Here is a tiny trained network, its code and every weight. The questions are about switching its units off for an input and a class, where a switched-off unit gives its printed mean instead of its output.

import numpy as np


def w(rows, s, z=0):
    codes = np.array(rows[::2]) - 128.0
    scale = np.full(codes.shape[1], s)
    scale[-1] = z or s
    return codes * scale


def norm(h):
    return h / np.sqrt((h * h).mean(-1, keepdims=True) + 1e-5)


def f(y):
    return np.maximum(y, 0)


def log_softmax(a):
    a = a - a.max(-1, keepdims=True)
    return a - np.log(np.exp(a).sum(-1, keepdims=True))


def net(x, mask):
    res = np.array(x, float).reshape(1, 8) / 4 @ E
    u = 0
    for l in range(2):
        y = f(norm(res) @ A[l][:, :-1].T + A[l][:, -1])
        res = res + np.where(mask[u : u + 6], y, B[l][:, -1]) @ B[l][:, :-1]
        u += 6
    return log_softmax(norm(res)[-1] @ U[:, :-1].T + U[:, -1])


A, B = {}, {}
E = w([
[113,128,25,144,164,137,83],'x0',
[126,127,128,130,125,125,125],'x1',
[187,148,143,56,130,77,96],'x2',
[132,127,129,128,129,132,128],'x3',
[124,127,126,129,126,122,126],'x4',
[132,87,142,164,245,84,119],'x5',
[126,126,127,124,130,128,127],'x6',
[133,126,128,131,126,131,128],'x7',
],0.011)
A[0] = w([
[97,69,123,141,254,110,64,39],'L0N1',
[193,68,246,127,204,46,168,119],'L0N2',
[122,71,213,202,173,143,203,3],'L0N3',
[158,205,89,39,93,88,108,20],'L0N4',
[86,135,236,93,60,156,168,154],'L0N5',
[160,167,97,72,120,107,61,34],'L0N6',
],0.0071,0.0047)
B[0] = w([
[206,115,194,142,23,126,238,211],'L0N1',
[68,251,139,40,36,156,76,242],'L0N2',
[2,50,204,137,138,160,138,182],'L0N3',
[165,17,49,155,188,145,42,180],'L0N4',
[200,114,58,212,233,80,195,253],'L0N5',
[177,41,54,133,82,201,125,161],'L0N6',
],0.0067,0.0064)
A[1] = w([
[103,115,89,202,122,183,187,185],'L1N1',
[255,146,83,88,130,66,129,78],'L1N2',
[137,190,152,112,85,123,190,87],'L1N3',
[8,117,129,124,73,227,103,140],'L1N4',
[115,129,156,228,154,131,218,117],'L1N5',
[67,174,84,140,116,178,91,2],'L1N6',
],0.0092,0.0035)
B[1] = w([
[155,244,130,12,68,128,17,255],'L1N1',
[7,88,223,251,163,117,234,231],'L1N2',
[90,57,52,150,204,171,94,183],'L1N3',
[126,94,215,165,196,6,237,206],'L1N4',
[214,34,3,140,122,178,56,244],'L1N5',
[90,193,236,78,179,98,139,157],'L1N6',
],0.0067,0.0086)
U = w([
[173,91,9,149,96,160,86,136],'0',
[95,69,195,204,146,86,220,12],'1',
[102,238,177,20,100,100,85,233],'2',
],0.012,0.0011)

Each question gives the input, the list of numbers given to net, and the class t.
The units are the neurons (one row each of A and B). Each row of codes is followed by its name. A weight is (code - 128) times the scale printed after its matrix; where a second scale follows, it is the last column's (A, B and U).
mask holds one flag per neuron, layer by layer. A switched-off neuron (its flag False) gives its mean, the last column of its row in B, instead of its output. The means were averaged over made-up inputs and are rounded, as every weight is.
A unit's drop is (log p(t) with every unit on - log p(t) with that unit switched off) / (log p(t) with every unit on - log p(t) with every unit switched off).
The circuit of an input: a set's keep is (log p(t) with only the set's units on - log p(t) with every unit switched off) / (log p(t) with every unit on - log p(t) with every unit switched off). Starting from all 12 units, units are removed one at a time, each time the one whose removal leaves the highest keep (on an exact tie, the one counted first), for as long as the keep stays at least 0.8.
units of the circuit, in order: the units of the circuit, biggest drop first
unit that matters most: the unit with the biggest drop
top k neurons: the k neurons with the biggest drops, biggest first
k most important neurons of layer l: the k neurons of layer l with the biggest drops, biggest first
input [-2,4,6,0,0,6,1,-4], class 2: units of the circuit, in order	[L0N2]
input [1,-4,7,6,3,-8,-7,5], class 0: 2 most important neurons of layer 0	[L0N6, L0N4]
input [-1,0,6,-3,6,-7,-7,4], class 1: 2 most important neurons of layer 1	[L1N2, L1N5]
input [8,-6,2,8,0,3,7,-7], class 1: 2 most important neurons of layer 1	[L1N2, L1N5]
input [0,-7,1,5,4,-2,7,1], class 1: 4 most important neurons of layer 1	[L1N2, L1N5, L1N1, L1N3]
input [2,5,-7,8,6,-8,0,4], class 2: units of the circuit, in order	[L1N1, L1N6]
input [7,-1,3,-3,7,2,0,-2], class 1: units of the circuit, in order	[L1N2, L0N1]
input [0,6,6,-3,-3,-8,-8,-6], class 1: top 3 neurons	[L1N2, L1N1, L1N5]
input [8,-7,6,-7,3,7,-8,4], class 1: units of the circuit, in order	[L1N2, L0N1]
input [4,1,-8,8,6,-2,4,1], class 2: 3 most important neurons of layer 1	[L1N1, L1N2, L1N6]
input [5,3,0,-5,-3,0,-4,2], class 2: top 3 neurons	[L0N5, L1N5, L0N4]
input [-1,-3,3,-8,0,6,0,1], class 2: 2 most important neurons of layer 0	[L0N2, L0N5]
input [-1,-4,-5,-3,-6,-3,7,3], class 0: top 2 neurons	[L1N5, L0N2]
input [3,6,-7,-8,-2,7,-7,-6], class 0: unit that matters most	L1N5
input [3,-3,-7,-1,-3,-3,-6,3], class 2: top 3 neurons	[L1N1, L0N5, L1N2]
input [1,-7,7,-7,-2,-5,2,8], class 0: top 3 neurons	[L0N4, L0N6, L1N4]
input [0,3,7,-7,-8,-6,2,0], class 1: 3 most important neurons of layer 1	[L1N2, L1N1, L1N5]
input [-7,6,-6,6,-2,-1,5,4], class 0: top 2 neurons	[L0N5, L1N5]
input [3,-6,5,4,-7,1,-8,1], class 1: top 2 neurons	[L1N2, L1N5]
input [1,-7,-4,-2,-6,-8,2,-5], class 2: 3 most important neurons of layer 1	[L1N1, L1N6, L1N4]
input [5,5,-1,-1,1,0,8,3], class 2: unit that matters most	L0N5
input [-6,7,0,2,3,-8,-5,-2], class 0: top 2 neurons	[L0N5, L1N4]
